Each row has a name. Each question is about the rows just above it.

j_446: [-17.4,   7.3,   3.7,  29.0,  27.4,  25.0,  -3.5,  34.5,  20.9, -10.0,
  24.7,  45.1, -17.6,  -5.3,  62.3,   6.7, -12.8,  10.3, -38.1,  -3.6,
   4.8,  -2.2, -52.3,   1.4,  -5.2,   2.8, -26.9, -16.1,  40.4, -26.0,
  57.5, -18.3,   5.2, -23.2, -11.7,  66.0]
j_333: [ 35.8,  17.7,   0.9,  16.2, -28.5,  14.7,  14.6,  13.5, -19.5,  85.9,
 -63.3, -16.5,  33.0,  17.6,  66.0, -39.6, -51.3,  44.1, -20.5,  13.0,
 -76.4,  -3.5, -29.9,  44.4,   4.8, -15.8,   4.8,   9.8, -14.0, -31.9,
  -7.3, -15.1,  22.5, -34.8, -17.6,  49.7]
j_514: [-68.2,   6.1,   7.3, -11.9, -14.0,  -4.2,  19.0, -18.3,  14.3,  46.8,
  -2.4, -32.1,  77.7,  13.2,   4.8, -39.6, -51.3,  44.1, -20.4,  13.0,
 -29.1, -22.0,  -7.4,  -5.4,  30.4,  -0.7, -57.7, -35.8,  14.7,  13.4,
   0.9,  17.5, -17.2,  -4.4,  -0.5,  25.0]
Go on from [-39.6, -51.3,  44.1, -20.4,  13.0] to the end of its row. -> [-29.1, -22.0,  -7.4,  -5.4,  30.4,  -0.7, -57.7, -35.8,  14.7,  13.4,
   0.9,  17.5, -17.2,  -4.4,  -0.5,  25.0]
Print row j_514. -> [-68.2,   6.1,   7.3, -11.9, -14.0,  -4.2,  19.0, -18.3,  14.3,  46.8,
  -2.4, -32.1,  77.7,  13.2,   4.8, -39.6, -51.3,  44.1, -20.4,  13.0,
 -29.1, -22.0,  -7.4,  -5.4,  30.4,  -0.7, -57.7, -35.8,  14.7,  13.4,
   0.9,  17.5, -17.2,  -4.4,  -0.5,  25.0]

j_397: [-12.6,   5.1, -32.0, -26.0,  -6.7, -16.4,   3.6,  -7.9, -15.5, -17.9,
  23.0,  40.2]
j_661: [ 20.6, -38.0,  -3.0, -14.0,  13.6, -82.3, -23.7, -35.0, -42.1, -46.4,
 -30.5,  87.6]
j_769: [ 25.6, -16.3,  -5.7, -21.1,  29.7, -28.6, -14.8,  30.8, -12.7, -36.7,
  -5.1,  75.0]
j_700: [ 20.8,  -6.4,   2.1,  24.7, -26.4, -25.6,  39.3,  21.1,  36.0, -38.9,
 -12.4, -14.1]
j_333: [ 20.5, -36.6,   3.9,   6.8,   5.1, -12.1,  16.2, -14.4,  45.4,  11.3,
   1.8, -47.9]
j_514: [-16.3,  14.4, -56.9,  35.3,   7.1,  17.2, -50.6,  62.4,   6.4,  29.7,
  30.8, -23.5]
Print row j_397. -> [-12.6,   5.1, -32.0, -26.0,  -6.7, -16.4,   3.6,  -7.9, -15.5, -17.9,
  23.0,  40.2]
Print row j_661. -> [ 20.6, -38.0,  -3.0, -14.0,  13.6, -82.3, -23.7, -35.0, -42.1, -46.4,
 -30.5,  87.6]
Print row j_769. -> [ 25.6, -16.3,  -5.7, -21.1,  29.7, -28.6, -14.8,  30.8, -12.7, -36.7,
  -5.1,  75.0]
After [11.3,  1.8], its row goes on with -> [-47.9]
Print row j_700. -> [ 20.8,  -6.4,   2.1,  24.7, -26.4, -25.6,  39.3,  21.1,  36.0, -38.9,
 -12.4, -14.1]
After [ 24.7, -26.4, -25.6,  39.3], its row goes on with -> [ 21.1,  36.0, -38.9, -12.4, -14.1]

